Here is a tiny trained network, its code and every weight. The questions are about switching its units off for an input and a class, where a switched-off unit gives its printed mean instead of its output.

import numpy as np


def w(rows, s, z=0):
    codes = np.array(rows[::2]) - 128.0
    scale = np.full(codes.shape[1], s)
    scale[-1] = z or s
    return codes * scale


def norm(h):
    return h / np.sqrt((h * h).mean(-1, keepdims=True) + 1e-5)


def f(y):
    return np.maximum(y, 0)


def log_softmax(a):
    a = a - a.max(-1, keepdims=True)
    return a - np.log(np.exp(a).sum(-1, keepdims=True))


def net(x, mask):
    res = np.array(x, float).reshape(1, 4) / 4 @ E
    u = 0
    for l in range(4):
        y = f(norm(res) @ A[l][:, :-1].T + A[l][:, -1])
        res = res + np.where(mask[u : u + 4], y, B[l][:, -1]) @ B[l][:, :-1]
        u += 4
    return log_softmax(norm(res)[-1] @ U[:, :-1].T + U[:, -1])


A, B = {}, {}
E = w([
[146,140,149,141,247],'x0',
[127,130,128,129,128],'x1',
[21,139,109,151,149],'x2',
[152,233,128,213,93],'x3',
],0.0014)
A[0] = w([
[198,67,115,215,250,7],'0.n1',
[133,128,126,167,233,16],'0.n2',
[138,163,194,178,220,127],'0.n3',
[176,118,137,172,220,31],'0.n4',
],0.0019,0.0014)
B[0] = w([
[106,236,234,57,134,189],'0.n1',
[61,252,234,79,172,173],'0.n2',
[95,245,137,60,61,254],'0.n3',
[110,195,218,47,151,175],'0.n4',
],0.0019,0.00095)
A[1] = w([
[11,122,71,222,165,11],'1.n1',
[222,143,65,100,135,15],'1.n2',
[186,185,95,177,72,132],'1.n3',
[1,168,40,122,184,22],'1.n4',
],0.0023,0.0013)
B[1] = w([
[177,66,191,192,92,202],'1.n1',
[133,80,252,196,66,151],'1.n2',
[111,106,81,146,163,255],'1.n3',
[125,36,222,179,98,228],'1.n4',
],0.0034,0.0012)
A[2] = w([
[253,122,178,113,118,38],'2.n1',
[140,97,139,99,223,3],'2.n2',
[99,163,110,153,114,214],'2.n3',
[112,88,116,96,100,180],'2.n4',
],0.0034,0.00056)
B[2] = w([
[3,78,167,190,129,252],'2.n1',
[132,175,95,123,108,203],'2.n2',
[172,92,126,99,151,203],'2.n3',
[174,145,101,122,156,221],'2.n4',
],0.0047,0.0015)
A[3] = w([
[134,181,115,201,108,118],'3.n1',
[85,110,206,156,121,83],'3.n2',
[120,105,72,114,2,85],'3.n3',
[77,80,101,73,137,246],'3.n4',
],0.0044,0.0011)
B[3] = w([
[190,43,30,1,102,224],'3.n1',
[122,70,139,179,66,255],'3.n2',
[79,200,219,141,243,251],'3.n3',
[195,175,64,156,82,252],'3.n4',
],0.0037,0.0023)
U = w([
[86,25,199,213,72,219],'0',
[83,255,205,80,198,154],'1',
[212,105,1,56,109,1],'2',
],0.0081,0.0009)

Each question gives the input, the list of numbers given to net, and the class t.
The units are the neurons (one row each of A and B). Each row of codes is followed by its name. A weight is (code - 128) times the scale printed after its matrix; where a second scale follows, it is the last column's (A, B and U).
mask holds one flag per neuron, layer by layer. A switched-off neuron (its flag False) gives its mean, the last column of its row in B, instead of its output. The means were averaged over made-up inputs and are rounded, as every weight is.
A unit's drop is (log p(t) with every unit on - log p(t) with that unit switched off) / (log p(t) with every unit on - log p(t) with every unit switched off).
The circuit of an input: a set's keep is (log p(t) with only the set's units on - log p(t) with every unit switched off) / (log p(t) with every unit on - log p(t) with every unit switched off). Starting from the 12 units with the biggest drops (on a tie, the unit counted first), units are removed one at a time, each time the one whose removal leaves the highest keep (on an exact tie, the one counted first), for as long as the keep stays at least 0.8.
units of the circuit, in order: the units of the circuit, biggest drop first
top k neurons: the k neurons with the biggest drops, biggest first
k most important neurons of layer l: the k neurons of layer l with the biggest drops, biggest first
drop when u is switched off: that unit's drop, to one decimal
input [-6,7,3,5], class 1: units of the circuit, in order -> (3.n3, 2.n1)
input [3,6,-6,6], class 0: units of the circuit, in order -> (2.n1)
input [-2,-7,-5,7], class 2: top 4 neurons -> (3.n1, 1.n3, 1.n4, 1.n1)
input [4,7,-5,2], class 0: top 3 neurons -> (2.n1, 3.n2, 3.n3)
input [2,-4,1,-1], class 1: units of the circuit, in order -> (2.n1, 3.n1)
input [8,2,-8,0], class 0: top 4 neurons -> (2.n1, 3.n2, 3.n3, 2.n4)
input [-5,-3,-5,7], class 2: top 2 neurons -> (3.n1, 1.n3)
input [-5,0,4,-7], class 2: units of the circuit, in order -> (3.n4, 2.n1)
input [-3,-2,2,-4], class 2: top 2 neurons -> (3.n4, 2.n4)
input [-6,-2,5,2], class 1: top 2 neurons -> (3.n3, 2.n1)
input [6,5,6,1], class 0: 2 most important neurons of layer 3 -> (3.n2, 3.n3)
input [-8,-5,5,-7], class 1: top 2 neurons -> (3.n3, 3.n1)
input [3,6,0,5], class 2: top 2 neurons -> (3.n1, 3.n3)
input [3,3,0,-4], class 2: units of the circuit, in order -> (3.n4)
input [6,-8,2,8], class 2: top 2 neurons -> (3.n1, 3.n3)
input [-4,2,-3,-3], class 1: 2 most important neurons of layer 1 -> (1.n4, 1.n1)
input [6,-1,-8,1], class 0: top 3 neurons -> (2.n1, 3.n2, 3.n3)
input [-6,-1,4,-7], class 2: top 2 neurons -> (3.n4, 2.n4)
input [-7,-6,5,-3], class 1: top 3 neurons -> (3.n3, 2.n1, 2.n4)
input [-8,1,-4,8], class 1: top neuron -> (3.n3)
input [8,-8,-8,7], class 0: top 2 neurons -> (2.n1, 3.n3)
input [-5,-2,6,-8], class 2: top 3 neurons -> (3.n4, 2.n1, 2.n4)
input [-3,-3,2,2], class 1: 2 most important neurons of layer 3 -> (3.n3, 3.n2)
input [-5,-1,3,-4], class 1: 2 most important neurons of layer 3 -> (3.n3, 3.n1)
input [-6,-4,2,-5], class 1: drop when 3.n3 is switched off -> 1.1
input [-7,2,-4,0], class 1: drop when 3.n3 is switched off -> 0.9
input [3,-7,2,7], class 2: units of the circuit, in order -> (3.n1)
input [4,-3,0,5], class 2: drop when 3.n3 is switched off -> 0.6
input [-8,4,-3,-5], class 1: drop when 3.n1 is switched off -> 0.1
